Each row has a hidden stage along a path, written after it and counted from one end. A new block has a new path.
[  4.0 -24.6   1.0 -13.9  -7.7  -4.0  18.4 -12.7  -2.3 -24.3  10.9   4.2
  10.9 -26.5   2.1  -3.2   1.5  -0.5 -17.0  12.2  -9.3  13.3   4.4  14.2
   8.9  10.0 -13.2  -5.3 -13.6   4.3  -2.3  12.0   4.7] | 0
[ -2.2 -18.9   3.0  -0.9  -4.2  -8.1  31.0 -16.4  -4.0 -46.4   8.7  -0.7
   5.9  -9.0   7.7  -9.0   5.3 -12.4 -32.9  -0.7  -1.8   6.4  -4.4   7.8
  20.2  24.7 -25.0  -5.1   8.4  28.7  -6.9  21.2  11.8] | 0
[  7.5 -18.7   8.9 -25.1  -0.1   4.4  36.4 -21.7  -0.8 -29.8  -0.1  -7.3
   2.8 -10.1  22.6  -3.3   6.7   8.2 -21.1   9.3   5.4  15.5   0.3  17.8
   7.5  15.1 -10.6  -8.5  -2.6  26.3  -7.9  23.0 -25.1] | 1
[  8.6 -23.5  -5.1 -32.6  13.2  14.4  44.8 -15.4   0.9 -21.6  -1.6 -15.4
   9.8 -21.6  -3.1 -13.7  11.5 -14.7 -25.9   7.5   3.2   0.5   2.7   9.2
  15.6   5.2 -22.9 -11.1 -11.6  18.9  -5.3  15.4  17.6] | 2
[ -5.2 -27.0  11.9  -6.7  -1.4   3.6  18.9   0.2   5.8 -10.8 -16.1  -0.9
  -1.7   0.2   1.2  -7.8  -2.3  17.7 -17.5  -5.5   1.6   8.2   3.3  -9.0
   6.9  10.4  -5.9   1.5  -0.9  11.7 -14.3  14.7   8.3] | 0
[ -4.0 -16.5   8.5 -13.2  -2.3   3.7  -3.0  -7.8   3.9   2.8   8.6  -4.3
   4.6 -24.1   9.4 -10.7   8.1 -13.5  -9.8   3.0  -3.0  14.5   3.9   3.4
   1.1   7.1 -20.3   3.9  -6.0  13.7  -4.1  26.4   4.9] | 0
[  1.8  -9.1  -8.4 -54.0  13.2  11.3  51.5  -6.6  -0.7 -28.6  -0.5 -10.7
  11.1 -25.0  23.1 -15.7  10.2 -19.7 -27.4  -7.1   1.6  -5.3  -7.4  16.3
   5.6  -7.5 -27.9 -25.4 -11.3  13.4 -10.5  12.0  12.9] | 3
[-10.8 -49.6  -1.8 -30.0 -10.2   1.0  33.5 -29.7  -2.0 -30.3   9.7  -4.1
  13.8 -13.3  20.9 -11.0   8.0 -14.4 -28.1   8.4   2.3  14.2   7.5  20.2
   4.8  16.8 -20.6  -4.6   7.2  25.2 -11.0  21.9  17.1] | 0
[  1.1  -1.1   6.9 -33.0   5.3  -5.6  25.8 -16.7   4.3 -21.9  -2.5  -4.3
   9.8 -17.3  13.5  -9.2   0.3  -4.7 -18.8   9.7  -3.6   8.3   1.9   4.0
  13.3  12.7 -18.8  -5.9  -5.6  16.7  -6.6  20.6  24.3] | 1
[ -6.1 -29.8  17.0 -12.9  -3.3  -3.3  27.8 -16.5  14.6 -24.9  -1.9  -8.8
   4.5  -6.9   8.2 -10.5   8.0   2.7 -19.6  16.0   4.0  10.2   6.6   0.6
   4.5  18.3 -27.3  -4.9   4.4  15.9  -2.9  20.5  20.8] | 0
[ -8.1  -5.4 -11.4 -10.7   9.7   2.8  62.0 -11.2  -0.4 -36.2   5.9  -9.2
  18.9 -19.1  23.1 -11.6  17.8 -14.3 -30.6  -6.0   4.3  -6.8  11.5  26.6
   6.8  -1.8 -31.8 -12.1   8.3  30.8  -8.0   8.5  -0.3] | 2
[  6.0  -7.7  -5.5 -29.9   9.5   5.0  49.2 -10.3 -10.1 -27.7   0.6  -2.6
   4.2 -10.8  13.2 -10.8   3.2  -3.9 -23.9   8.0   2.5  19.1   7.2  16.1
  13.4   8.8 -21.4 -19.7  -6.1  20.6  -7.9   6.6   6.9] | 2
[  1.5 -15.6   0.5 -13.0  -2.9   2.2  26.1  -8.3  -3.9 -28.8   8.4 -12.2
  13.0 -31.1   2.0 -12.4  16.4  -5.0 -22.7  -3.3  -1.1  13.1   5.9   5.6
   0.1  19.8 -14.4  -2.0  -1.7  30.5  -3.9  16.9  11.9] | 0
[ -7.1 -16.8   6.2  -9.5  -3.5  -8.6  45.7 -15.1  -1.9 -34.8   6.2  -3.5
   6.3  -4.6  13.8 -15.1  13.6   3.6 -26.7  19.7  17.3   9.7   7.4   8.4
  -2.4   5.5 -26.6 -12.4   5.9  27.8  -7.0   7.8   3.5] | 1
[ -0.9 -21.4   5.8  -3.2 -14.4 -10.7  28.1 -14.1   5.6 -27.0   5.1  -4.7
  -0.7  -2.9  12.1  -7.3   7.3  -0.8 -26.5  10.9   4.5  -9.0   8.7  -9.7
  -1.5  10.1 -19.2   2.1   3.8  20.4   7.5  12.8   1.0] | 0
[ -2.3   4.2 -28.3 -29.4  20.5  11.6  45.1   8.2 -17.7 -15.0   5.6  -7.7
   4.9 -23.5  19.8 -11.4  10.2 -30.8 -24.8 -10.6   9.8   1.3  -7.6  16.8
   9.0  -4.9 -13.7 -21.5  16.1  20.4 -13.2  -4.4  13.0] | 3
[ 23.5  -5.5  -2.6 -40.1  14.9   4.7  29.9  -6.0  -2.0 -23.9  -4.1  -7.6
  16.7  -8.6  19.6   0.3   3.2 -14.9 -27.6   7.5 -14.4  18.4  -1.2  16.3
   4.4  15.2 -11.4 -17.7 -16.7  16.1  -2.6  21.8  18.5] | 1
[  5.7  -4.5  -0.2 -11.5   3.3   2.5  47.2 -16.1   3.8 -45.1  -7.1  -9.9
  14.8 -19.1  16.1 -10.0 -11.3 -16.5 -49.3   6.7  -8.7  10.9  -2.3  17.8
   5.9  21.0 -31.9  -7.2   0.5  41.1  -3.8  20.8  -1.5] | 1
[ 28.4  19.5 -42.5 -32.0   5.7  22.9  21.9   8.0 -20.8 -13.2  12.5  -3.3
  21.3 -56.1   6.2  -3.0  -4.0 -56.0 -20.3 -35.3  -1.5   3.5  -5.2  20.7
  15.4  -8.7 -15.3 -14.2 -20.3  39.7 -15.3  17.2  26.1] | 3
[ 16.2  -3.3   7.3 -38.2  25.8   0.7  28.1  -3.7   3.3  -2.6 -22.0   5.8
  -9.4 -14.2  24.3  -7.7  -9.2 -28.3 -23.2   2.5   2.8   7.5   4.6  16.2
  28.7   7.6 -14.2 -19.0 -24.2   2.2   8.0   7.5  17.6] | 3
[ -4.1 -21.7   2.0 -22.9   2.6 -13.6  23.0 -21.3   1.1 -23.7  -9.0  -0.3
   2.1  16.4  -1.1  -4.1   1.6 -30.3 -16.2   8.1   2.0  17.0   3.6  -4.9
   3.0  21.0  -9.3  -0.1   5.0  10.8   1.6  24.0   8.4] | 0
[  4.6  -3.1  -2.2 -12.6   8.8  10.6  33.8   2.7  -0.1  -7.3  -8.2  -2.9
  -1.4 -10.8  22.3  -4.5  -0.5 -11.4 -18.4  -6.0   6.5  -6.0  -1.0  15.8
  13.3 -10.1 -19.4 -10.7  -4.1   8.0  -3.4  -5.8   0.9] | 3
[  8.0 -11.4  -5.9 -29.5   6.4   7.7  30.9  -6.9   2.0 -25.3   3.2  -2.1
   6.6 -19.0  18.3  -8.8   2.2 -14.1 -30.4  -2.8   9.4   6.5   2.5  19.3
  13.9  11.7 -18.6  -8.9  -3.8  29.0   3.2  21.1  12.2] | 2
[ -7.0  -2.1   0.2 -15.5  20.7  15.0  58.7  -0.8 -15.8  -9.0  -6.1  -1.7
   7.4 -21.3  33.8 -12.2   8.4 -13.0 -19.3   7.2   9.0 -17.9   3.7  24.0
  15.7 -19.0 -26.0 -45.9 -17.0   7.2  -6.9  -8.5  -0.8] | 3
[ -4.3 -23.9   3.4 -29.1  14.6  10.9  29.3 -20.3   7.5 -14.7   1.1  -7.7
   3.0 -22.8  13.9 -11.3   6.4  -8.0 -20.7   5.7   8.7   0.1  -0.2   4.3
  15.0  16.9 -13.1 -11.0   8.5  16.5 -17.4  10.3  25.4] | 2
[  0.0 -18.9  -3.5 -17.1  -2.9  -2.4  18.5 -10.7  -1.5 -11.8   3.4 -13.6
   3.0  -4.5  -5.9  -9.0  -0.4   5.2  -9.8   7.0  -6.8  20.4   3.4  -1.4
  -2.7   3.9  -1.7   2.1  18.5   9.7  -6.9  13.9  15.2] | 0
[ -0.8   4.1 -12.9 -30.3  19.5   6.9  45.6  -5.8  10.8  -7.6  -6.5   6.9
   8.8 -24.5  25.9 -13.2  -4.6 -13.7 -24.4  -2.6  14.7 -10.3   8.4   4.7
  24.1 -19.1 -27.0 -20.8  -5.4  11.3  -8.2   1.2   2.2] | 3
